Below is a small trained network, with its code and all its weights. Each question gives an input and a class and asks what happens when units are switched off, that is, made to give their printed mean instead of their output.

import numpy as np


def w(rows, s, z=0):
    codes = np.array(rows[::2]) - 128.0
    scale = np.full(codes.shape[1], s)
    scale[-1] = z or s
    return codes * scale


def f(y):
    return y / 2 * (1 + np.tanh(0.7978845608 * (y + 0.044715 * y**3)))


def log_softmax(a):
    a = a - a.max(-1, keepdims=True)
    return a - np.log(np.exp(a).sum(-1, keepdims=True))


def net(x, mask):
    res = np.array(x, float).reshape(1, 7) / 4 @ E
    y = f(res @ A[0][:, :-1].T + A[0][:, -1])
    res = res + np.where(mask, y, B[0][:, -1]) @ B[0][:, :-1]
    return log_softmax(res[-1] @ U[:, :-1].T + U[:, -1])


A, B = {}, {}
E = w([
[134,120,131,121,131,133],'x0',
[118,116,7,161,216,192],'x1',
[164,234,157,61,166,204],'x2',
[199,135,129,209,46,211],'x3',
[38,113,219,175,164,194],'x4',
[119,141,123,136,124,120],'x5',
[125,133,126,131,126,125],'x6',
],0.011)
A[0] = w([
[66,118,183,181,163,171,47],'neuron 1',
[118,110,39,169,194,169,73],'neuron 2',
[97,37,112,195,102,88,125],'neuron 3',
[191,117,76,104,140,83,51],'neuron 4',
[86,34,87,159,99,96,118],'neuron 5',
[115,133,71,153,161,165,95],'neuron 6',
[141,249,142,69,152,185,103],'neuron 7',
[156,123,129,163,70,173,33],'neuron 8',
[143,84,127,164,126,100,77],'neuron 9',
[129,121,219,89,61,94,76],'neuron 10',
[72,110,151,76,206,68,35],'neuron 11',
[190,134,71,90,114,76,31],'neuron 12',
[198,101,132,151,104,160,63],'neuron 13',
[58,91,160,127,155,171,73],'neuron 14',
[75,98,219,188,165,182,3],'neuron 15',
[131,178,129,132,135,129,61],'neuron 16',
[107,92,128,151,97,94,98],'neuron 17',
[164,128,128,148,112,175,79],'neuron 18',
[151,136,103,182,127,174,89],'neuron 19',
[120,52,126,183,121,84,110],'neuron 20',
[148,211,159,106,161,186,99],'neuron 21',
[99,124,127,81,199,56,22],'neuron 22',
[169,161,138,199,70,159,73],'neuron 23',
[117,103,46,134,201,160,92],'neuron 24',
[183,120,144,238,67,171,67],'neuron 25',
[138,134,195,105,75,95,81],'neuron 26',
[182,132,78,94,80,102,70],'neuron 27',
[146,119,161,88,72,98,44],'neuron 28',
],0.012,0.004)
B[0] = w([
[148,164,66,152,44,158,209],'neuron 1',
[134,103,198,201,128,65,228],'neuron 2',
[206,176,162,78,177,196,215],'neuron 3',
[122,163,61,164,61,163,175],'neuron 4',
[205,181,165,83,191,178,206],'neuron 5',
[124,113,175,187,138,67,189],'neuron 6',
[227,179,168,74,206,168,250],'neuron 7',
[56,80,94,77,154,110,181],'neuron 8',
[143,160,144,109,146,159,155],'neuron 9',
[145,94,164,222,143,35,216],'neuron 10',
[57,75,85,69,157,127,204],'neuron 11',
[130,175,72,161,50,158,184],'neuron 12',
[85,112,117,107,133,124,172],'neuron 13',
[122,143,68,158,52,147,189],'neuron 14',
[126,190,66,178,18,168,225],'neuron 15',
[135,128,150,119,122,155,141],'neuron 16',
[169,150,142,115,155,131,161],'neuron 17',
[100,129,128,101,143,109,168],'neuron 18',
[69,87,122,127,165,85,185],'neuron 19',
[203,169,164,81,184,194,192],'neuron 20',
[186,175,137,94,176,154,223],'neuron 21',
[2,61,78,48,139,119,190],'neuron 22',
[41,69,117,77,152,127,204],'neuron 23',
[125,81,212,210,122,47,218],'neuron 24',
[56,65,98,69,164,120,232],'neuron 25',
[152,69,173,209,138,55,193],'neuron 26',
[128,182,68,170,51,176,180],'neuron 27',
[121,115,153,182,130,101,170],'neuron 28',
],0.0097,0.014)
U = w([
[200,184,179,63,168,169,155],'0',
[127,114,203,207,116,40,119],'1',
[34,95,91,38,135,113,222],'2',
[132,193,54,161,9,164,6],'3',
],0.015,0.0023)

Each question gives the input, the list of numbers given to net, and the class t.
The units are the neurons (one row each of A and B). Each row of codes is followed by its name. A weight is (code - 128) times the scale printed after its matrix; where a second scale follows, it is the last column's (A, B and U).
mask holds one flag per neuron, in row order. A switched-off neuron (its flag False) gives its mean, the last column of its row in B, instead of its output. The means were averaged over made-up inputs and are rounded, as every weight is.
A unit's drop is (log p(t) with every unit on - log p(t) with that unit switched off) / (log p(t) with every unit on - log p(t) with every unit switched off).
The circuit of an input: a set's keep is (log p(t) with only the set's units on - log p(t) with every unit switched off) / (log p(t) with every unit on - log p(t) with every unit switched off). Starting from the 12 units with the biggest drops (on a tie, the unit counted first), units are removed one at a time, each time the one whose removal leaves the highest keep (on an exact tie, the one counted first), for as long as the keep stays at least 0.8.
units of the circuit, in order: the units of the circuit, biggest drop first
unit that matters most: the unit with the biggest drop
k most important neurons: the k neurons with the biggest drops, biggest first
drop when u is switched off: that unit's drop, to one decimal
input [8,4,-8,7,1,4,5], class 0: unit that matters most => neuron 3
input [-7,-1,4,7,7,0,-5], class 2: 3 most important neurons => [neuron 25; neuron 23; neuron 8]
input [2,7,-3,6,-6,0,-3], class 1: 2 most important neurons => [neuron 2; neuron 24]
input [4,-2,-2,-2,-1,-3,-1], class 0: 2 most important neurons => [neuron 24; neuron 2]
input [3,7,6,-1,7,0,-1], class 1: 3 most important neurons => [neuron 24; neuron 2; neuron 6]
input [-4,3,-8,-1,-7,-6,-8], class 0: 2 most important neurons => [neuron 5; neuron 3]
input [3,-5,0,6,4,-8,2], class 2: 2 most important neurons => [neuron 25; neuron 23]
input [-2,-2,-6,0,7,8,-8], class 3: 4 most important neurons => [neuron 15; neuron 1; neuron 7; neuron 14]
input [-3,-6,5,1,5,0,-1], class 1: 2 most important neurons => [neuron 10; neuron 26]
input [6,4,4,1,-5,6,7], class 3: 3 most important neurons => [neuron 12; neuron 4; neuron 27]
input [1,5,-3,-5,4,2,-8], class 1: 2 most important neurons => [neuron 24; neuron 2]
input [-7,-7,-8,1,-4,6,-1], class 0: 2 most important neurons => [neuron 3; neuron 20]
input [-7,-6,-6,5,7,-7,3], class 3: 2 most important neurons => [neuron 15; neuron 1]
input [2,0,-5,6,4,-7,-1], class 2: units of the circuit, in order => [neuron 25]
input [8,6,2,6,3,7,0], class 1: 4 most important neurons => [neuron 2; neuron 24; neuron 6; neuron 22]
input [8,6,5,0,8,-3,-3], class 3: drop when neuron 1 is switched off => 0.2
input [4,-3,3,7,3,3,-6], class 2: drop when neuron 7 is switched off => 0.0
input [-3,-6,-7,-7,6,8,8], class 0: drop when neuron 3 is switched off => 0.6
